[1.03, 0.99, 0.12, 0.37, -0.54, -1.14] yields 0.37

[[120.4, 123.8, -60.1, 55.1, 78.3, -145.2],
 [-77.2, -51.9, -71.0, -65.2, -59.3, 61.0]] yields 78.3

[-146.27, 101.00, 94.57, 45.85, -59.84] yields 45.85

[[43.42, -3.09, 37.52, 28.87, 87.22, 61.85],
 [96.89, 96.87, -21.06, 29.84, 108.01, -44.34],
 [22.17, -147.95, 11.78, -23.58, 144.19, 109.47]] yields 108.01

[0.4, -9.9, -16.8, 16.5] yields -9.9

[-0.11, 0.16, 0.12, -0.06] yields -0.06
---
[-135.22, 76.18, 69.46, 106.67] gives -135.22, 106.67
[-1.45, 0.07, 1.94, -0.69, 1.11, -0.48, -1.55] gives -1.45, -1.55
[[19.943, 7.257, 5.298, 4.506, -2.539, 2.081, 4.007], [-19.223, 4.161, 3.117, 4.025, 4.564, 7.331, 5.354]] gives 19.943, 5.354
[[0.13, 0.02, -0.16, -0.18, 0.04, 0.07], [-0.05, -0.09, -0.03, -0.05, -0.12, -0.09]] gives 0.13, -0.09
[-3.97, 19.22, 18.14, -12.54, 3.53, 7.69, -8.60] gives -3.97, -8.60
[9.1, -16.9, -4.0, -5.1] gives 9.1, -5.1
---
[[ 3.60  5.73 -4.60 -0.17]
 [-3.93 -3.04 -3.73 -0.06]
 [-4.47 -5.46 -1.84  0.33]] out -1.84

[-0.94  3.40 -2.46 -0.90  6.86 -4.74] out 6.86

[[-1.76  3.97 -3.18  1.41 -2.90]
 [ 1.26 -5.41  2.96 -6.08  2.55]
 [-1.08 -0.26 -0.63 -0.38 -1.09]] out -0.38

[7.19 5.30 4.97 7.84 6.67 6.87 5.72] out 6.87

[ 3.30  3.85 -6.58 -0.85] out -6.58

[-7.38 -3.95 -0.03  1.39 -5.31 -5.00  0.46] out -5.00

[5.92 3.25 1.34 4.89 0.37 4.45 1.86] out 4.45

[[-0.66 -3.37  1.14  7.37]
 [-0.38  4.50 -0.32 -4.91]] out -0.32

[-3.16  3.45  0.73  6.46] out 0.73

[[ 1.36  0.15  3.80  7.23  0.91 -0.15  0.16]
 [ 0.02  0.02  0.06  0.00  0.94  7.77  3.29]] out 7.77
---
[ 3.03 -5.59 -6.77 -5.05 -3.46] out -3.46
[ 1.93 -3.43  1.01 -1.32 -6.31] out -6.31
[-0.45  1.60 -6.28  4.84 -2.89] out -2.89
[ 2.93 -2.14 -2.67  5.65 -3.13] out -3.13
[ 6.56 -5.44 -0.81 -0.99  3.21] out 3.21
[ 4.34 -7.22  3.68  2.11  4.81] out 4.81
[-5.80  0.90 -4.97  1.77  0.72] out 0.72
---
[[  7.3  11.3 -13.8  -9.6 -10.5   6.0   7.4 -23.5 -10.2 -13.3  -7.0   4.7
    1.5]
 [ -1.9   0.4  -0.4   9.2 -15.8 -11.6  -2.6  11.6   1.8   3.5 -14.3  -3.3
    1.6]
 [-14.0  -7.6  15.7  -7.8 -10.7  -2.7  -7.6  -9.6  -4.4  -4.0  10.1  -5.6
   -3.0]
 [  1.3  -6.3 -12.1   8.7  -4.5  10.0  -9.0  -8.5   0.7  -1.3   7.4  -5.0
   -4.7]
 [-10.5  -9.8  -6.0   6.8  -8.7  -3.3   3.4   2.6   1.0  11.0  12.1   3.3
   -2.6]] => -1.9

[[-189.47  100.78   55.64 -149.00   29.07  -40.07   -8.64]
 [-136.95 -144.99  -73.38   36.28  -75.65   26.98   36.99]
 [  14.90  -66.88  151.53 -153.37   19.09 -117.84   91.80]
 [-150.20 -155.96 -157.82  -70.42   10.02   14.78  113.00]
 [  48.30  -83.21   -5.88   19.58  -62.47  -79.23   -0.93]
 [  49.94  -83.32   -2.86   23.72  -61.31  -73.71   -0.32]] => -136.95

[[ 0.0 -2.3  0.7  1.1 -1.2  0.6  0.5 -0.1  0.7  0.0  0.5  0.6]
 [ 0.3 -1.2  0.3 -0.1  0.2  0.8 -0.3  1.0  0.2  0.6  0.2  0.5]
 [ 0.0 -0.3  0.4 -0.5 -0.5 -0.3  0.4  0.7 -1.4  0.3  0.5  0.2]
 [ 0.6 -1.1  0.6 -1.2  0.0  0.4  0.8  1.2  0.3  0.2  0.2  0.5]
 [ 0.5  2.4  0.2  0.1  0.5  0.4  0.1  0.3  0.5  0.3  0.5  0.0]
 [ 0.4 -1.3  0.6  0.6  0.4 -0.4  0.0  0.6 -0.1  0.7  0.1  0.5]
 [ 0.4 -1.0  0.5  0.2 -0.3  0.4  0.3  0.3  1.0 -0.1  0.6 -0.2]
 [ 0.0 -1.2 -0.1 -0.6  0.0  0.3  0.7  0.5  0.8  0.3  0.3  0.5]
 [ 0.3  1.4  0.1 -1.3  0.7  0.5 -0.3 -0.6  0.7  0.2  0.1  0.8]
 [ 0.3  1.0  0.8 -1.4 -1.1 -0.2  0.1  0.2  0.3  0.4  0.3  0.5]
 [ 0.1 -0.7  0.3  0.7 -0.1  0.4 -0.1  1.0  0.0  0.6  0.0  0.0]
 [ 0.1  0.3  0.5 -0.3  0.6  0.3 -0.3  0.4  0.2  0.1  0.4  0.5]] => 0.3

[[-0.015  0.498 -0.684  0.640  0.804  1.347 -0.304]
 [ 0.798  0.873  1.354  0.133 -1.512 -1.112  0.633]
 [ 0.298  0.767  0.165  0.782  0.523  0.715 -1.025]
 [ 0.613 -0.498 -0.266  0.825  0.139  0.558  1.523]
 [ 0.119  0.526  0.632 -0.455  0.300 -0.686  0.276]] => 0.798

[[ 174.4  -65.8   45.8  -79.4   92.7  178.9  111.1   -2.5  176.9]
 [ -90.1  -23.7  -29.2  175.1   70.9   32.3 -158.1  -40.7 -140.4]
 [  37.1  -19.1   88.6   86.2  -68.7 -151.1 -245.9 -102.2  -63.2]
 [ -68.5   70.6 -108.3  -67.7   34.4  170.3  278.7  130.8   81.5]
 [  21.8   39.8  110.7   43.4  -57.9 -123.3 -224.3 -139.9  -43.1]
 [  70.8   59.9  -27.7 -165.9   93.7   41.2  196.1  -64.2   37.1]
 [  96.8  161.4  -68.6   70.5   32.9   -8.0  103.4   17.1    3.7]] => -90.1
